Below is a small trained network, with its code and all its weights. Each question gives an input and a class and asks what happens when units are switched off, that is, made to give their printed mean instead of their output.

import numpy as np


def w(rows, s, z=0):
    codes = np.array(rows[::2]) - 128.0
    scale = np.full(codes.shape[1], s)
    scale[-1] = z or s
    return codes * scale


def f(y):
    return y / 2 * (1 + np.tanh(0.7978845608 * (y + 0.044715 * y**3)))


def log_softmax(a):
    a = a - a.max(-1, keepdims=True)
    return a - np.log(np.exp(a).sum(-1, keepdims=True))


def net(x, mask):
    res = np.array(x, float).reshape(1, 6) / 4 @ E
    y = f(res @ A[0][:, :-1].T + A[0][:, -1])
    res = res + np.where(mask, y, B[0][:, -1]) @ B[0][:, :-1]
    return log_softmax(res[-1] @ U[:, :-1].T + U[:, -1])


A, B = {}, {}
E = w([
[123,123,58,195,42,180],'x0',
[126,101,103,1,42,97],'x1',
[61,231,160,62,103,133],'x2',
[21,88,117,100,62,55],'x3',
[204,85,91,184,124,59],'x4',
[104,202,10,129,165,101],'x5',
],0.0095)
A[0] = w([
[140,143,51,164,90,46,218],'n0',
[248,99,49,125,70,204,252],'n1',
[146,57,202,109,209,115,176],'n2',
[188,41,159,177,96,139,200],'n3',
[141,102,203,135,119,148,185],'n4',
[255,157,103,131,168,167,171],'n5',
[109,113,169,185,159,128,243],'n6',
],0.0099,0.004)
B[0] = w([
[184,173,104,107,69,60,225],'n0',
[165,138,154,119,50,146,244],'n1',
[87,111,167,130,222,93,210],'n2',
[153,11,145,200,140,134,220],'n3',
[74,99,190,157,145,117,181],'n4',
[145,179,148,117,203,103,227],'n5',
[96,151,153,207,154,108,193],'n6',
],0.012,0.011)
U = w([
[131,120,106,2,84,63,253],'0',
[160,172,55,197,106,56,47],'1',
[195,102,157,166,140,141,59],'2',
[111,89,144,109,180,69,73],'3',
[122,30,127,132,81,135,130],'4',
[105,156,184,135,108,212,93],'5',
[126,216,129,85,173,214,129],'6',
],0.012,0.0038)

Each question gives the input, the list of numbers given to net, and the class t.
The units are the neurons (one row each of A and B). Each row of codes is followed by its name. A weight is (code - 128) times the scale printed after its matrix; where a second scale follows, it is the last column's (A, B and U).
mask holds one flag per neuron, in row order. A switched-off neuron (its flag False) gives its mean, the last column of its row in B, instead of its output. The means were averaged over made-up inputs and are rounded, as every weight is.
A unit's drop is (log p(t) with every unit on - log p(t) with that unit switched off) / (log p(t) with every unit on - log p(t) with every unit switched off).
The circuit of an input: a set's keep is (log p(t) with only the set's units on - log p(t) with every unit switched off) / (log p(t) with every unit on - log p(t) with every unit switched off). Starting from all 7 units, units are removed one at a time, each time the one whose removal leaves the highest keep (on an exact tie, the one counted first), for as long as the keep stays at least 0.8.
units of the circuit, in order: the units of the circuit, biggest drop first
k most important neurons: the k neurons with the biggest drops, biggest first
drop when u is switched off: that unit's drop, to one decimal
input [-3,-1,-1,2,-4,7], class 0: units of the circuit, in order	[n6, n3]
input [-3,-3,-8,-2,-5,-3], class 3: units of the circuit, in order	[n2]
input [1,1,0,-1,-1,-6], class 4: 2 most important neurons	[n5, n3]
input [-7,8,8,-7,-2,-5], class 6: 3 most important neurons	[n3, n0, n1]
input [-4,6,-2,2,6,-6], class 4: 3 most important neurons	[n3, n5, n6]
input [2,-4,-1,-5,-1,5], class 6: units of the circuit, in order	[n3, n5]
input [-4,3,-7,-5,-2,6], class 6: units of the circuit, in order	[n3, n5]
input [8,4,-7,0,-8,4], class 0: 2 most important neurons	[n3, n6]
input [-1,-7,-4,7,-2,-7], class 3: 4 most important neurons	[n2, n1, n6, n4]
input [6,-5,1,2,-1,-4], class 4: 2 most important neurons	[n5, n3]
input [6,-6,-7,3,-3,0], class 4: 3 most important neurons	[n3, n5, n2]
input [-1,-8,-3,8,7,-8], class 3: 2 most important neurons	[n2, n1]
input [-5,-6,-8,0,2,5], class 3: 3 most important neurons	[n2, n5, n1]
input [-7,-1,-5,-2,1,-5], class 3: drop when n2 is switched off	0.4
input [-8,-4,-5,-5,-3,2], class 3: drop when n6 is switched off	0.0
